Below are the code and all the weights of a small trained network. Each question names an input and a target symbol and asks about switching units off, where a switched-off unit gives its printed mean instead of its output.

import numpy as np


def w(rows, s, z=0):
    codes = np.array(rows[::2]) - 128.0
    scale = np.full(codes.shape[1], s)
    scale[-1] = z or s
    return codes * scale


def f(y):
    return np.maximum(y, 0)


def softmax(a):
    e = np.exp(a - a.max(-1, keepdims=True))
    return e / e.sum(-1, keepdims=True)


def log_softmax(a):
    a = a - a.max(-1, keepdims=True)
    return a - np.log(np.exp(a).sum(-1, keepdims=True))


def net(x, mask):
    ids = ['ΘΛΞΠΨαγδεζημστφω'.index(c) for c in x.split()]
    T = len(ids)
    res = E[ids] + P[:T]
    u = 0
    for l in range(2):
        q, k, v = (res @ M[l].T for M in (Q, K, V))
        z = softmax(np.where(np.tri(T) > 0, q @ k.T / 4**0.5, -1e9)) @ v
        res = res + np.where(mask[u], z, O[l][:, -1]) @ O[l][:, :-1]
        u += 1
        y = f(res @ A[l][:, :-1].T + A[l][:, -1])
        res = res + np.where(mask[u : u + 12], y, B[l][:, -1]) @ B[l][:, :-1]
        u += 12
    return log_softmax(res[-1] @ U[:, :-1].T + U[:, -1])


Q, K, V, O, A, B = {}, {}, {}, {}, {}, {}
E = w([
[32,113,83,110,228,18,213],'Θ',
[127,181,73,93,114,199,46],'Λ',
[163,94,147,181,218,130,170],'Ξ',
[24,106,97,115,123,218,83],'Π',
[94,90,166,79,112,179,210],'Ψ',
[134,92,134,81,107,174,215],'α',
[161,139,163,92,75,134,151],'γ',
[96,155,18,217,122,216,75],'δ',
[43,123,206,135,158,156,122],'ε',
[155,142,198,85,152,83,117],'ζ',
[200,133,158,72,110,78,130],'η',
[190,112,98,122,91,173,237],'μ',
[140,152,160,78,54,151,155],'σ',
[214,132,137,79,101,82,143],'τ',
[233,149,114,105,113,90,127],'φ',
[182,107,105,123,94,181,249],'ω',
],0.018)
P = w([
[83,30,236,133,2,21,94],'0',
[138,60,192,127,119,68,101],'1',
[118,178,139,103,191,145,127],'2',
[125,157,143,110,190,152,126],'3',
[134,147,149,124,181,148,129],'4',
[142,140,151,138,168,149,139],'5',
[153,137,156,153,158,144,151],'6',
[161,128,161,163,145,144,154],'7',
[172,127,160,182,135,139,173],'8',
[184,121,159,192,120,133,184],'9',
[187,123,161,203,117,127,182],'10',
[193,122,161,219,108,123,206],'11',
],0.0087)
Q[0] = w([
[65,204,156,70,86,146,102],'0.h0',
[76,145,71,254,115,124,74],'0.h0',
[85,80,114,159,86,158,142],'0.h0',
[118,111,216,151,167,122,141],'0.h0',
],0.009)
K[0] = w([
[138,118,212,112,94,180,81],'0.h0',
[81,122,80,227,123,181,2],'0.h0',
[66,143,125,90,114,223,224],'0.h0',
[57,124,187,148,184,63,151],'0.h0',
],0.0075)
V[0] = w([
[177,122,123,95,49,241,53],'0.h0',
[2,192,98,61,100,98,202],'0.h0',
[54,133,220,160,184,102,76],'0.h0',
[107,44,113,205,157,122,217],'0.h0',
],0.0062)
O[0] = w([
[173,153,204,139,113,135,194,2],'0.h0',
[143,144,48,187,94,134,162,93],'0.h0',
[245,136,121,159,81,151,145,198],'0.h0',
[167,75,121,109,127,198,102,236],'0.h0',
],0.012,0.0043)
A[0] = w([
[140,162,59,202,167,116,164,147],'0.n0',
[79,89,196,142,187,154,156,148],'0.n1',
[128,29,166,121,105,129,112,2],'0.n2',
[167,162,196,189,81,173,52,47],'0.n3',
[102,117,73,94,231,127,109,48],'0.n4',
[149,143,107,169,144,2,90,132],'0.n5',
[137,237,113,94,66,211,88,82],'0.n6',
[200,128,185,103,53,133,180,76],'0.n7',
[221,122,153,153,186,105,136,173],'0.n8',
[155,145,45,53,15,124,49,141],'0.n9',
[112,109,127,200,197,99,178,138],'0.n10',
[93,219,210,114,107,37,133,112],'0.n11',
],0.0073,0.0041)
B[0] = w([
[88,211,134,95,227,125,130,177],'0.n0',
[89,211,137,104,77,127,3,215],'0.n1',
[109,116,132,204,61,141,148,164],'0.n2',
[117,102,137,167,103,112,192,169],'0.n3',
[230,125,140,186,153,161,177,180],'0.n4',
[90,82,146,143,150,210,157,161],'0.n5',
[60,36,145,159,103,178,115,164],'0.n6',
[212,142,22,84,151,142,148,189],'0.n7',
[184,135,136,104,99,94,149,254],'0.n8',
[16,112,72,128,46,131,3,169],'0.n9',
[145,173,95,115,145,132,126,180],'0.n10',
[231,32,97,191,119,148,148,183],'0.n11',
],0.0072,0.0067)
Q[1] = w([
[103,254,155,17,161,148,149],'1.h0',
[127,134,105,197,134,105,130],'1.h0',
[117,55,94,190,90,177,52],'1.h0',
[130,58,159,138,179,65,129],'1.h0',
],0.009)
K[1] = w([
[116,80,189,57,69,159,62],'1.h0',
[107,123,167,160,175,127,57],'1.h0',
[142,82,2,117,200,190,173],'1.h0',
[154,218,134,56,80,66,94],'1.h0',
],0.007)
V[1] = w([
[150,235,135,7,114,193,100],'1.h0',
[73,61,186,200,30,132,230],'1.h0',
[253,145,184,193,141,91,88],'1.h0',
[144,136,54,157,144,84,157],'1.h0',
],0.0049)
O[1] = w([
[22,200,142,170,150,174,210,76],'1.h0',
[100,254,164,92,108,100,117,64],'1.h0',
[138,124,168,88,125,199,123,254],'1.h0',
[106,90,54,167,170,118,90,168],'1.h0',
],0.0081,0.0039)
A[1] = w([
[66,157,120,166,103,159,165,175],'1.n0',
[186,134,134,111,94,89,180,157],'1.n1',
[145,212,116,121,193,115,194,26],'1.n2',
[78,171,107,97,189,97,195,170],'1.n3',
[140,139,175,145,139,170,194,164],'1.n4',
[117,99,151,59,103,129,153,187],'1.n5',
[2,144,142,148,172,148,63,114],'1.n6',
[126,92,97,110,89,169,128,162],'1.n7',
[33,102,56,165,112,54,123,2],'1.n8',
[127,178,194,135,123,35,59,167],'1.n9',
[132,131,128,157,105,132,118,205],'1.n10',
[168,130,94,99,178,94,148,164],'1.n11',
],0.011,0.0058)
B[1] = w([
[221,135,199,126,204,115,155,171],'1.n0',
[74,161,124,125,218,163,121,218],'1.n1',
[51,141,97,25,37,90,1,144],'1.n2',
[160,78,154,213,170,116,199,147],'1.n3',
[142,139,149,150,148,68,155,231],'1.n4',
[132,204,133,142,172,131,92,212],'1.n5',
[115,167,63,31,78,113,93,160],'1.n6',
[86,134,176,58,158,112,79,254],'1.n7',
[192,181,215,124,128,153,162,186],'1.n8',
[75,184,54,59,81,176,102,163],'1.n9',
[89,146,128,117,190,63,169,193],'1.n10',
[39,144,186,113,64,125,183,227],'1.n11',
],0.0086,0.0084)
U = w([
[63,212,159,31,159,181,63,202],'Θ',
[255,110,244,209,218,132,181,185],'Λ',
[64,29,80,137,166,142,100,223],'Ξ',
[144,124,146,148,127,162,105,25],'Π',
[159,104,145,115,113,162,139,48],'Ψ',
[159,107,140,116,111,162,141,49],'α',
[145,111,142,132,121,158,126,38],'γ',
[145,127,132,134,154,130,107,3],'δ',
[160,116,137,150,139,114,105,66],'ε',
[175,114,130,123,119,118,119,67],'ζ',
[122,48,147,106,112,54,127,159],'η',
[139,111,147,129,131,147,119,29],'μ',
[147,113,146,130,134,143,124,25],'σ',
[132,58,143,94,101,69,137,145],'τ',
[152,113,147,127,119,144,120,50],'φ',
[158,107,129,121,104,179,143,78],'ω',
],0.0064,0.0059)

Each question gives the input, a string of symbols that net reads in full, and the target symbol t.
The units are the heads (4 rows each of Q, K, V and O) and the neurons (one row each of A and B). Each row of codes is followed by its name. A weight is (code - 128) times the scale printed after its matrix; where a second scale follows, it is the last column's (O, A, B and U).
mask holds one flag per unit, layer by layer, with each layer's heads first. A switched-off unit (its flag False) gives its mean, the last column of its rows in O or B, instead of its output. The means were averaged over made-up inputs and are rounded, as every weight is.
A unit's drop is (log p(t) with every unit on - log p(t) with that unit switched off) / (log p(t) with every unit on - log p(t) with every unit switched off).
The circuit of an input: a set's keep is (log p(t) with only the set's units on - log p(t) with every unit switched off) / (log p(t) with every unit on - log p(t) with every unit switched off). Starting from the 12 units with the biggest drops (on a tie, the unit counted first), units are removed one at a time, each time the one whose removal leaves the highest keep (on an exact tie, the one counted first), for as long as the keep stays at least 0.8.
units of the circuit, in order: the units of the circuit, biggest drop first
unit that matters most: the unit with the biggest drop
k most important neurons: the k neurons with the biggest drops, biggest first
top k neurons in layer l: the k neurons of layer l with the biggest drops, biggest first
input Θ ζ φ σ ε Ξ ε φ Ξ Θ, target Λ: unit that matters most => 1.n8
input Ξ ε Ξ φ η Ξ Ξ ε Ξ η ε, target Λ: units of the circuit, in order => (0.h0 1.h0 0.n9)
input Λ Λ Ξ Λ Λ ζ ε ω, target Θ: 2 most important neurons => (0.n11 0.n6)
input ω η ζ Ξ Ξ Ξ ζ Ξ Ξ Ξ ζ μ, target Θ: units of the circuit, in order => (1.n7 0.n7 1.n1)
input ε Ξ ω η Ξ Ξ Ξ Ψ φ Ψ Θ, target Ξ: 4 most important neurons => (1.n2 0.n4 0.n0 1.n3)
input μ ζ ω ζ Λ ζ Π ε τ ω ω Π, target Λ: top 2 neurons in layer 0 => (0.n9 0.n3)
input μ ζ δ ζ Ξ Λ δ ζ Ξ η δ, target Λ: units of the circuit, in order => (0.h0 1.n0)
input Ξ ε Λ Λ Λ Θ Ψ ε μ φ Ξ Λ, target Ξ: top 2 neurons in layer 0 => (0.n11 0.n6)
input Θ φ Ψ α Ξ Ξ ζ, target Ξ: units of the circuit, in order => (0.h0 1.h0)
input ε ε Ξ Ξ ζ ζ, target Λ: 2 most important neurons => (0.n1 0.n7)
input ζ Ξ Ξ Ξ ζ τ Ξ Ξ Ξ α, target Θ: top 2 neurons in layer 1 => (1.n7 1.n5)
input η φ Ξ ω ω ε γ ω ω α, target Θ: units of the circuit, in order => (0.n1 0.h0)
input δ ω Ξ Ξ Ξ ε Θ φ, target Ξ: units of the circuit, in order => (0.h0 1.h0)
input ε Ξ φ Π ω Ξ φ Θ Λ, target Ξ: top 2 neurons in layer 0 => (0.n6 0.n4)
input φ Λ Ξ ε Ξ ω Λ ω η μ ε Ψ, target Θ: 2 most important neurons => (0.n1 1.n6)
input η ω η ζ Θ ζ Ξ ε φ ε ζ, target Ξ: units of the circuit, in order => (0.h0 1.h0 0.n0)
input Ψ ω Λ Ξ Ψ ε α η τ, target Θ: unit that matters most => 1.n1
input Ξ η Ψ Λ Ξ Ψ ε Ψ δ ω, target Θ: top 2 neurons in layer 1 => (1.n2 1.n1)
input Ξ ω ζ Ψ Ξ Λ Ξ Π Ξ Ξ τ, target Θ: top 2 neurons in layer 1 => (1.n1 1.n5)
input Ξ ε Θ Ψ Ξ μ, target Ξ: unit that matters most => 0.h0
input τ ε Ξ Λ Ξ Θ, target Ξ: 4 most important neurons => (1.n2 1.n3 0.n4 0.n0)
input ε ε Θ Λ τ ε ω ε Ξ Θ, target Λ: 3 most important neurons => (1.n8 1.n3 0.n0)
input γ η η τ Ξ, target Θ: 2 most important neurons => (0.n1 0.n10)
input δ ζ ζ Λ Ψ ζ, target Λ: top 3 neurons in layer 0 => (0.n11 0.n1 0.n9)
input α γ Ψ Λ Π Ξ Λ ε η, target Θ: 3 most important neurons => (1.n1 0.n6 1.n2)
input ε ω Ξ, target Θ: 2 most important neurons => (0.n11 1.n2)
input ω Ξ Ξ ε Λ α ε Λ ε μ, target Θ: unit that matters most => 0.n7
input μ Ξ ε Ξ τ Ψ ω σ α γ Ψ, target Λ: 2 most important neurons => (1.n0 0.n9)
